[118 134  65 107  94] = Mipi
[118 134 119 107  94] = Vegeb
[153 105  92 148 134] = buz
after: [65]
[107]
after: [148]
[134]
both Vegeb buz: 
[134]

[107 125  87 134 155 157] : vib
[118 124 128 147  84 150] : fenub
[139 108 125 131  87 134] : ved
[124 154  97 129 132 115] : derar
[156 107 143 108 158  97] : figez
[135 110 169 133 127 142] : malal
[107 125  87 134 131 139] : Lezes
[133 117 130  93 143 106] : lapeg
[141 111 160 117 124 132] : vis
[107 125  87 134 155 108] : temog
[134 157 155 107  88 125] : zin
perm: [115 132 129  97 154 124]
derar
after: [129]
[132]
asked: [107 125  87 134 155 157]
vib
perm: [157 155 134  87 125 107]
vib
after: [130]
[93]
perm: [ 87 107 125 131 134 139]
Lezes
asked: [135 110 169 133 127 142]
malal

[149 104 146 103] : Nunip
[155 139 121 109] : Gab
[151  76 123  82] : nodip
[112 127 160 119] : nani
[146 104 148 103] : gopab
[121 117 159 143] : Lib
[147  70 132  78] : Sigu
[128 103 133 144] : Gili
[127 155 108 139] : Lus
after: [132]
[78]
perm: [139 121 109 155]
Gab
both nani Lus: 
[127]
perm: [103 146 104 149]
Nunip
after: [123]
[82]
perm: [103 104 146 148]
gopab

[139 116 105 110 150 119 119 143 160 120 108 167  99 117  92 130 100 112
 173 127 135  96 121  86 133 119] = nemek
[ 82  82  94 122 127 151 133 146 186 105 132  88 145 144 134  96  89 132
  79 118 127 127  98 137  88  85] = Luk
[130 129 123 119 131 114 113  97  83 137  93  75 144 111 117 118 151 108
 107 115  69 109 114 109 107 119] = vup
[ 88  89  79 105  98  82  90  88 186 132 134 118 151  98 128  81 144  94
 112 119 117 113  87 120 140 117] = vuz
[103 109 123 119 109 108 108 110 101 124 126 103 159 114 138 109 160 107
 102 111 137 134 110 135 102 108] = Karo
[110 113 114 101 100 116 120 105 143 143 135 107 155 133 144 108 145 128
 138 148 113 130 116 141 138 145] = gufop
[ 88  89  79 105  98  82  90  88 186 132 134 118 151 132  96 144 146 127
 137 132  82  94 145  85 127 122] = Fosu
[159 137 127 134 149 135 132 148 175 146 110 152  92 135  93 142  91 135
 169 142 116  96 137 141 138 145] = feg
asked: [159 137 127 134 149 135 132 148 175 146 110 152  92 135  93 142  91 135
 169 142 116  96 137 141 138 145]
feg
asked: [110 113 114 101 100 116 120 105 143 143 135 107 155 133 144 108 145 128
 138 148 113 130 116 141 138 145]
gufop
perm: [122 127  85 145  94  82 132 137 127 146 144  96 132 151 118 134 132 186
  88  90  82  98 105  79  89  88]
Fosu
asked: [139 116 105 110 150 119 119 143 160 120 108 167  99 117  92 130 100 112
 173 127 135  96 121  86 133 119]
nemek
asked: [130 129 123 119 131 114 113  97  83 137  93  75 144 111 117 118 151 108
 107 115  69 109 114 109 107 119]
vup
asked: [ 88  89  79 105  98  82  90  88 186 132 134 118 151  98 128  81 144  94
 112 119 117 113  87 120 140 117]
vuz
perm: [ 79  81  82  87  88  88  89  90  94  98  98 105 112 113 117 117 118 119
 120 128 132 134 140 144 151 186]
vuz

[129 134 150 145 119 114 148 101  99 152 110 112 134 149 113 145 108 153
 105 104  97 127 168 129 161 110 122 129  92 147 124 124] -> domo
[168 110 152 145 147 114 145  97 122 110 148 124 153 127  98 134 134 119
 124 129 161 105 149 113 150 101 129  92 108 104 112 129] -> fol
[119 101 164 143 128 114 141 115  77 114 139 108 161 154 117 152 109 112
 141 124 159 110 134 112 164 120  79 118 117 116 138 134] -> mit
perm: [134 138 116 117 118  79 120 164 112 134 110 159 124 141 112 109 152 117
 154 161 108 139 114  77 115 141 114 128 143 164 101 119]
mit
perm: [105 104  97 127 168 129 161 110 122 129  92 147 124 124 129 134 150 145
 119 114 148 101  99 152 110 112 134 149 113 145 108 153]
domo
asked: [168 110 152 145 147 114 145  97 122 110 148 124 153 127  98 134 134 119
 124 129 161 105 149 113 150 101 129  92 108 104 112 129]
fol
perm: [ 92  97  98 101 104 105 108 110 110 112 113 114 119 122 124 124 127 129
 129 129 134 134 145 145 147 148 149 150 152 153 161 168]
fol
perm: [124 129 161 105 149 113 150 101 129  92 108 104 112 129 168 110 152 145
 147 114 145  97 122 110 148 124 153 127  98 134 134 119]
fol
perm: [110 148 124 153 127  98 134 134 119 124 129 161 105 149 113 150 101 129
  92 108 104 112 129 168 110 152 145 147 114 145  97 122]
fol

[144 161 160 148  73]  Sozo
[142 145 143 140 109]  vaz
[117 129 130 122 129]  lim
[155 121 116  99 109]  Los
[ 99 116 120 109 155]  mez
[ 70  68  73  76 150]  Vukev
[142 145 143 140 103]  kovo
[110 112 113 112 112]  Zepi
perm: [ 99 109 116 120 155]
mez
after: [122]
[129]

[147 135  82  97 105 136]  Dol
[132 120 151 107 120 131]  maza
[151 173 140 129 102 171]  rakug
after: [132]
[120]
asked: [151 173 140 129 102 171]
rakug
after: [173]
[140]
perm: [107 120 120 131 132 151]
maza
after: [129]
[102]
both rakug maza: 
[151]

[128 125 120 120 129 135 142 115 142 127 116 134 113 146 119 125 105 149
 114 122] -> Telu
[105 116 122 119 125 129 143 146 134 120 114 113 120 149 142 127 125 128
 115 135] -> berim
[128 111 113 110 152 110 136 133 142 115 137 114 111 123 126 121 154 137
 156 122] -> gira
[128 125 117 133 133 124 151 128 139 130 149 122 111 107 141 112 178 135
 184 122] -> vivam
after: [152]
[110]
after: [139]
[130]
perm: [122 120 135 120 125 125 146 115 129 142 142 114 134 127 119 149 128 105
 113 116]
Telu

[103 109 117 155  97 110 131 157 107  77 134 155 153 111 117 117 127 138
 116 104  82 111 142 107 138 151 131 128 108 135 134 140 119  82 144 152
  98 145 123 141 138] -> gafif
[150 147 122  88 128 116 129  87 173 174 131 141 115 128 113 135 124 140
 147 148 109 140  99 138 122  78 146 113 118 161 126 132 148 125 115 115
 150 124 147 118 163] -> Gizov
[136  89 135 141 126 141 125 151  68 113 148  90 162 156 159 108 127 115
 129  97 142 101 137  85 122 143 105 105 148 134 149 122 139 121 131 152
 134 131 112 131 124] -> teza
[ 95 121  95 118 163 152 112 104 130 167  84 100 121 135  99 127 138 126
 165 123 141  98 131 116 111 109  89 127 126 148 137 141 167 118 119 130
 130 112 135 135 101] -> gur
[132 153 149 122 122 119 157 130 167 150 174 126 103 134 173 131 124 136
 116 156 160 158 119 159 135  95 151 126 108 107 122 102 131 166 134 118
 139 109 106 131 121] -> Lezin
[151 144 148 109 115 134 128 156 104  95 122 110 128 160 142 116 107 107
 128 118 140 143 135 125 118 164 170 120 143 109 133 119  78 163 131 148
 157 136  99  92 140] -> vit
[172 143 120  95 141 151 108 131 107 100 106 130 127 126  99 116 116 119
 142 101 119 152 130 133 127 160 157 128 169 112 132 151 103 126 118 140
 176 147 149  96 150] -> Reg
asked: [150 147 122  88 128 116 129  87 173 174 131 141 115 128 113 135 124 140
 147 148 109 140  99 138 122  78 146 113 118 161 126 132 148 125 115 115
 150 124 147 118 163]
Gizov
perm: [121 130 141 111 148 167 135 100 163  98  95 141 137 126 101 127 130 112
 131 126 167 127  84 165  99 121 135 152 118 135 116 112  89 138 119 118
 130 123  95 104 109]
gur
asked: [172 143 120  95 141 151 108 131 107 100 106 130 127 126  99 116 116 119
 142 101 119 152 130 133 127 160 157 128 169 112 132 151 103 126 118 140
 176 147 149  96 150]
Reg

[ 76 108  78 131 139] -> roz
[130  77 130 137 120] -> Rutum
[130  77 117 137 120] -> gero
[145  74 119 126 109] -> Gatu
[126 170 118 124 108] -> dar
[145  74 130 125 137] -> vaton
[115 130 128 135 121] -> vupu
after: [115]
[130]
after: [125]
[137]

[169 111 159 121 161  93 101 168 122 111 126 103 140 171 103 171 146 111
  96 104 144 117  80  84 125 169 121 167 101 165 145 105 102] : gokor
[169 145 102 102 139 168  91 142 118 173 165 124 149 164 105 173 128  83
 112  76 170 160 104 111 175 116 157 110 131  98  80 167 169] : Lobiv
[117  96 111 121 103 171 169 169 105 159 165 121 146 104 101 102 125 161
 126 122 146 144 101 167  84 168 111 103 111  93  80 140 171] : bedir
[178 116 102 108 151 141 137 177 132  90 108  81 111  81  91 170 116 115
 161 165 178 165  86  96  96 173 135 129 175 132 146  78 121] : teka
[142 128 160 173 124 116 145 170 102 112 167 165 111 104 157  91 169 164
 168 139 131 173 110 175 105 102 149  76  80  83 118  98 170] : fivum
[124 167 127  77  85 146 167 177  81 124 158  80 174 117 176 150  83 154
 139 102 154  79  88  87 107 176 115 105 145 177 170 112 133] : pugot
[ 86 144 110 155 112 112 143 138 160  94 156 118  85 140 111 153 121  80
 107 143  85  82 167 150 107 136 114 152 116 116  99 152 107] : ner
[171  96 116 152 110 126 103 149 137 176 164  91 167 126 145 153 128  94
 153 112 151 170 151 156  94 106 105  99 117  95 117 168 175] : bipo
perm: [ 76  80  83  91  98 102 102 104 105 110 111 112 116 118 124 128 131 139
 142 145 149 157 160 164 165 167 168 169 169 170 173 173 175]
Lobiv
perm: [ 78  81  81  86  90  91  96  96 102 108 108 111 115 116 116 121 129 132
 132 135 137 141 146 151 161 165 165 170 173 175 177 178 178]
teka
asked: [169 145 102 102 139 168  91 142 118 173 165 124 149 164 105 173 128  83
 112  76 170 160 104 111 175 116 157 110 131  98  80 167 169]
Lobiv
perm: [ 80  84  93  96 101 101 102 103 103 104 105 111 111 111 117 121 121 122
 125 126 140 144 145 146 159 161 165 167 168 169 169 171 171]
gokor
perm: [171 117  96 111 121 103 171 169 169 105 159 165 121 146 104 101 102 125
 161 126 122 146 144 101 167  84 168 111 103 111  93  80 140]
bedir
asked: [ 86 144 110 155 112 112 143 138 160  94 156 118  85 140 111 153 121  80
 107 143  85  82 167 150 107 136 114 152 116 116  99 152 107]
ner

[141 124 130 120 132 128 139] = Vep
[131 128 130 141 139 120 124] = febuz
[136  98 119  98 134  99 129] = suvo
[133 119  98 136 129 129 134] = ripi
[ 86 139  81 139 134  98 130] = kez
[134 128 128 109 111 142 146] = Lufe
both Lufe suvo: 
[134]
asked: [133 119  98 136 129 129 134]
ripi
perm: [134  86  81 130 139  98 139]
kez
perm: [ 98 119 129 129 133 134 136]
ripi
both ripi Lufe: 
[134]
both Lufe kez: 
[134]
perm: [124 120 139 141 130 128 131]
febuz

[116 145 161 115] : Dalo
[145 143 115 159] : rerur
[114 173 115 145] : rit
perm: [115 145 114 173]
rit
asked: [116 145 161 115]
Dalo
after: [114]
[173]
after: [143]
[115]
asked: [114 173 115 145]
rit

[154 175 102 123 147 163  98 107 152 140 103 109 120] -> fas
[152 162 188  94 123  87 154 150  94 138 140  84  86] -> zef
[109  93 158 128 109  79 163 154  91 121 152 139 131] -> vabeb
[ 97  79 139 143 108  85 167 155  97 121 145 153 149] -> sizi
[ 89  70  98 155 116 115 154 143 123 123 131 165 163] -> mapet
[110  96 168 126 108  73 169 157  88 122 152 133 127] -> Supeb
[ 82  90 123 164 177 132 118 114 120 137 177  84 130] -> peno
[164 177 177  90 132 120 114 123 118 129 137  84  82] -> Fasu
perm: [118 129 137  84  82 164 177 177  90 132 120 114 123]
Fasu
after: [175]
[102]

[ 89 110  73  90 148 150 134  84] = vobi
[101  80 132 176 173 172  88  90] = beziz
[139 123  78  89 111 161 105  98] = Bugeg
[131  89 175 128 127  77 189 135] = Bib
[101  80 132 176 173 132  88 150] = deki
[132 103  89 149 134 186  81 114] = Biba
[ 90  89  84 134 140 150  72 148] = Zar
perm: [127 135 128  89  77 175 131 189]
Bib
both Biba deki: 
[132]
both deki Biba: 
[132]
perm: [ 72 148  90  89  84 134 140 150]
Zar
after: [111]
[161]
both vobi Bib: 
[89]

[132 132 132 139 128 128 146 128 135 149 131 135 146 128 139 149 139 149
 149 135 128 132 132 135 139 128 149 128 128 146 146 131 139 139 132 132
 128 135 139 132 142 139 139 142 128 131 132 132 153 132 128]  tok
[131 128 139 146 139 128 146 128 135 131 128 128 135 131 139 142 142 146
 135 132 128 142 128 132 142 128 164 128 131 157 160 128 132 135 139 142
 132 131 132 135 135 132 135 135 132 128 133 139 139 128 135]  gofo
[132 132 142 135 132 132 160 128 156 142 132 132 139 133 139 142 132 132
 135 139 128 146 128 132 167 128 171 131 142 164 153 139 135 164 153 128
 135 132 131 128 135 132 132 135 135 139 139 142 146 132 132]  gal
[132 128 135 131 128 128 142 128 132 142 131 135 142 131 135 142 139 153
 139 132 132 149 142 135 128 132 139 132 131 153 132 128 139 135 128 135
 131 128 128 139 146 135 128 132 128 135 128 135 135 128 128]  lege
[132 128 128 132 128 128 156 128 131 146 128 135 142 132 128 132 135 157
 146 128 132 139 134 132 139 132 149 135 139 142 131 146 128 135 135 135
 128 132 132 128 146 132 128 142 128 139 139 128 135 128 128]  Sep
[149 128 153 132 146 128 139 128 139 132 132 128 149 139 142 128 146 132
 135 139 149 139 132 135 128 131 131 142 128 131 146 139 128 132 146 149
 128 135 135 139 149 132 139 133 128 132 132 139 128 135 132]  kepo
asked: [132 128 128 132 128 128 156 128 131 146 128 135 142 132 128 132 135 157
 146 128 132 139 134 132 139 132 149 135 139 142 131 146 128 135 135 135
 128 132 132 128 146 132 128 142 128 139 139 128 135 128 128]
Sep
asked: [149 128 153 132 146 128 139 128 139 132 132 128 149 139 142 128 146 132
 135 139 149 139 132 135 128 131 131 142 128 131 146 139 128 132 146 149
 128 135 135 139 149 132 139 133 128 132 132 139 128 135 132]
kepo
perm: [132 132 132 132 142 135 132 132 160 128 156 142 132 132 139 133 139 142
 132 132 135 139 128 146 128 132 167 128 171 131 142 164 153 139 135 164
 153 128 135 132 131 128 135 132 132 135 135 139 139 142 146]
gal
perm: [128 132 153 132 132 131 128 142 139 139 142 132 139 135 128 132 132 139
 139 131 146 146 128 128 149 128 139 135 132 132 128 135 149 149 139 149
 139 128 146 135 131 149 135 128 146 128 128 139 132 132 132]
tok
asked: [132 132 132 139 128 128 146 128 135 149 131 135 146 128 139 149 139 149
 149 135 128 132 132 135 139 128 149 128 128 146 146 131 139 139 132 132
 128 135 139 132 142 139 139 142 128 131 132 132 153 132 128]
tok

[189  86  85 162 151 107 156] : pano
[130 110 131 136 115  86 114] : Reki
[150 162 107  86 109 156 189] : somu
[ 98 100 104 101  86 139 128] : kurug
after: [115]
[86]
after: [131]
[136]
perm: [107 156 189  86  85 162 151]
pano
both kurug Reki: 
[86]
after: [136]
[115]
after: [104]
[101]

